What can hang from each mark:
z_534: z_468 z_474
z_468: z_534 z_977
z_977: z_272 z_474
z_272: z_221 z_474 z_977
z_221: z_272 z_977
z_474: z_534

Every row comes from one small tree of marks. The marks that hang from a mark follow it in brackets, in the order of their numbers. Every link used is in the known rows. Which tree was each row made from?
Known rows:
z_474(z_534(z_468)): [ -5.8  -3.6  -1.6  11.3   5.8  -3.4  -8.1   0.9 -17.5   3.1   4.5  12.2
  -2.4  -2.3 -30.0  -2.0   0.1]
z_272(z_221 z_977(z_474(z_534(z_468)))): [  6.3  -0.6  -3.5   8.2  -6.3  -3.1  19.1  -9.0  10.0   4.0  21.4  13.6
 -29.7  -4.1 -17.9  -4.2  14.3]
z_474(z_534): [ -2.4   4.1   2.3  10.7   6.0  -2.1 -12.6   5.4 -20.3  19.1  -5.0  15.1
  -0.9  -0.5  -1.5  -9.6  -6.2]
z_534(z_468 z_474): [-10.3 -10.8  -9.5   6.3  -0.5  -2.6  -7.7 -11.5 -24.6 -20.5  16.1   5.1
  16.0  -7.9 -42.6  -8.6   8.9]
z_468(z_977(z_272(z_221 z_474(z_534)))): [ -9.9   8.7   6.9 -10.4   5.9  14.2 -12.2  21.8  14.0  60.5  -4.6  14.9
 -18.6  -2.6  11.4  15.0  23.4]
z_272(z_221 z_977): [ -3.4   8.4   1.5   3.6  -3.9  -4.0   0.1   0.7  -7.3  17.1  10.4   8.1
  -3.0   0.8  21.6 -10.5 -12.4]
z_468(z_977(z_272(z_474(z_534)))): [ -4.6   6.5   2.8   1.7  11.7  11.4 -26.0  12.2  10.1  43.6  -3.3  16.5
  -9.9  -4.2  17.6   4.6  21.1]
z_272(z_474 z_977): [  0.4   6.8  -1.7  16.1   7.4 -12.7 -16.3   2.6   6.4   8.7   9.6  11.2
  -6.6  -2.6  42.0  -9.6  -6.7]
z_474(z_534(z_468(z_977(z_272)))): [ -4.2  -2.8  -0.7  -0.4   6.3  15.0 -18.7  -2.8  -4.3  19.5   7.8  12.8
   1.9  -4.9 -23.2   0.5  21.1]
z_221(z_977): [ -0.5  12.9  -1.7  17.1   5.0  -3.3 -18.3  -8.0 -20.2   2.3   3.8   8.0
   6.5   4.5  30.7 -23.9   2.3]
z_474(z_534(z_468(z_977))): [ -0.8  -1.9  -2.5   5.1   6.5   9.6 -14.7  -0.2 -11.7  16.7  10.0  10.9
  -1.9  -6.9 -21.4   2.1   5.2]
z_534(z_468): [-15.9   0.6  -1.7  12.1   3.9  -2.7 -10.8  -4.2 -16.5 -13.9  11.3   6.7
   5.6  -3.4 -25.8 -13.8  -5.3]
z_977(z_272(z_221)): [-23.6   9.6   7.3  -4.9  -2.2   7.1  -6.5   6.8  -8.5  20.7  -1.0  10.6
   0.6   2.0  -6.7 -11.8   4.6]
z_977(z_272(z_221) z_474): [-21.6  13.1   5.0   2.6  -6.4   9.6   6.3  -5.4   6.9   4.1   6.4  12.9
 -16.8  -2.5 -14.8 -23.2  18.6]
z_272(z_221 z_474(z_534) z_977): [  4.4   5.2   2.4   3.5   3.9  -9.6  -1.0  18.1   8.6  44.1   3.2  15.2
 -22.2   0.5  31.5  11.9   0.8]
z_221(z_272(z_474(z_534)) z_977): [  5.4   8.3  -5.5   9.4  12.7  -3.1 -20.7   7.2   2.8  49.2   4.2  12.3
 -22.3  -1.6  47.1  -2.6  15.8]
z_468(z_534(z_474) z_977(z_272)): [ -5.3  -7.3  -2.7 -11.6  -1.8  16.4 -20.0 -32.7 -21.2  23.2   9.8  20.6
  26.8 -11.1  -8.9  -8.9  24.9]
z_272(z_474): [-16.1   9.1   2.4  14.5   9.4  -7.1 -17.4  11.7  -1.5   8.5   0.2  10.7
  -5.6  -2.1  14.9  -9.9  -4.3]

Which tree is each row?
[-17.5   2.2  -0.4   3.3   9.8   9.7 -23.7   2.6  14.0   9.9  13.2   8.3
  -3.6  -7.1  -7.1   0.8  22.6] : z_534(z_468(z_977(z_272(z_474))))
[ -2.3  15.4  -2.1  18.3   1.7   3.9  -9.8 -23.1   3.7 -11.1   9.6  13.1
 -10.1   2.8  19.9 -36.3  30.3] : z_221(z_977(z_272 z_474))
[ -8.6  16.3   2.8   6.9   3.6  -5.6  -7.4  13.0   2.4  27.7   4.3   7.9
 -14.3   5.0  34.4  -1.4  11.8] : z_272(z_221(z_977) z_474)
[ -8.8   3.9   4.7   7.3  11.7  -1.8 -19.5  13.2   4.3  30.5  -7.7  18.3
  -9.6   0.7   9.5   0.6  16.3] : z_977(z_272(z_474(z_534)))
[-23.6   4.8   3.8  -8.8   3.6  13.1 -10.8  12.9  17.8  27.5  12.5   7.2
 -11.3  -5.3 -14.6  11.6  23.9] : z_534(z_468(z_977(z_272(z_221 z_474))))
[ -8.5  -3.4  -0.2  12.5  11.2  -8.9 -11.1  13.0   0.7  12.3   4.4  12.9
 -14.2  -3.3 -17.8   9.1   8.0] : z_272(z_474(z_534(z_468)))
[  3.8   8.5   1.4  11.1  13.0  -3.7 -23.0   4.6   3.8  31.5  -4.9  16.7
 -10.7   6.5  37.4  -1.1  30.0] : z_221(z_977(z_272(z_474(z_534))))
[  8.5  -5.4  -3.8  14.7   9.8 -14.8 -10.0   4.2   8.4  12.1  14.5  14.0
 -14.8  -3.0  11.7   9.5   6.5] : z_272(z_474(z_534(z_468)) z_977)
[-14.3  -0.6   3.3   1.0   5.5  -5.8   2.7  22.1   4.4  28.7   5.0  11.5
 -21.7  -1.9 -25.1  19.7   8.2] : z_272(z_221 z_474(z_534(z_468)))
[ 14.2   5.1  -4.0  19.8   0.5  -5.4   1.1 -13.8   3.9   1.8  12.1  18.2
 -19.8  -4.4  18.1 -21.8   5.9] : z_272(z_977(z_474(z_534)))
[-19.6   6.7   9.3 -14.9   2.1  13.7 -11.7  -5.5   7.0  53.0   4.0  21.2
  -3.5  -6.2  12.6   8.3  20.4] : z_468(z_534 z_977(z_272(z_221 z_474)))
[ -5.5   8.2   0.7   6.9  -2.1  12.8  -5.7 -34.2  -6.0   8.7  13.3  21.9
  -4.8 -12.6   0.7 -24.6   9.7] : z_468(z_534 z_977(z_474))
[ -4.2  -0.6  -3.3  17.8   1.7  -1.6   4.0  -9.8  -2.0 -13.8  13.2  14.3
 -19.3  -6.8 -38.9 -13.6  14.1] : z_977(z_474(z_534(z_468)))
[  3.8   9.1  -2.0  12.1   2.7  13.3  -6.4  -5.9   1.8  15.1   5.9  15.9
 -19.3  -9.4  -1.0 -16.9  12.8] : z_468(z_977(z_474(z_534)))
[-11.0   8.0   6.2   1.0   5.3  -4.5  -1.7  27.1   1.8  44.3  -5.2  14.5
 -20.3  -0.6   4.9  11.5   3.2] : z_272(z_221 z_474(z_534))
[  0.7   0.7  -1.8  11.0  13.2  -5.4 -17.5   1.1   7.2  16.3   5.9  13.9
 -10.7   4.6   7.9   6.4  37.6] : z_221(z_977(z_272(z_474(z_534(z_468)))))
[ -9.5   5.3  -5.3  13.0  -0.5  12.4  -4.7 -15.4   5.1 -18.1  23.3   8.0
 -13.1 -11.7 -27.9 -21.3  13.6] : z_534(z_468(z_977(z_474)))
[-12.3  -4.4   1.6   6.8  11.9  -3.7 -15.0  10.0   7.6  14.5   2.9  15.8
 -10.8  -1.7 -18.5   8.1  22.8] : z_977(z_272(z_474(z_534(z_468))))
[-17.8  -2.1   5.3  -4.8   5.8  -0.6  -1.6  19.0  11.0  32.1   2.5  13.7
 -18.7  -0.3 -26.1  18.0  25.5] : z_977(z_272(z_221 z_474(z_534(z_468))))
[-12.1   9.1   5.4   0.5  -3.5   9.5   9.2   1.3   6.5  22.3  -0.2  18.2
 -23.5  -0.8 -18.4 -11.8  24.6] : z_977(z_272(z_221) z_474(z_534))
[  5.4   2.7 -11.2  15.4   3.5   2.9  -1.2 -20.1   3.9  10.2  23.0  10.4
 -29.1  -6.3  -2.8 -18.2  28.9] : z_221(z_272 z_977(z_474(z_534(z_468))))
[  0.9   9.2   0.1   6.9   2.5  19.2  -9.6 -10.0   7.9  18.6   5.1  18.3
 -16.5  -7.6  -3.3 -19.1  27.4] : z_468(z_977(z_272 z_474(z_534)))
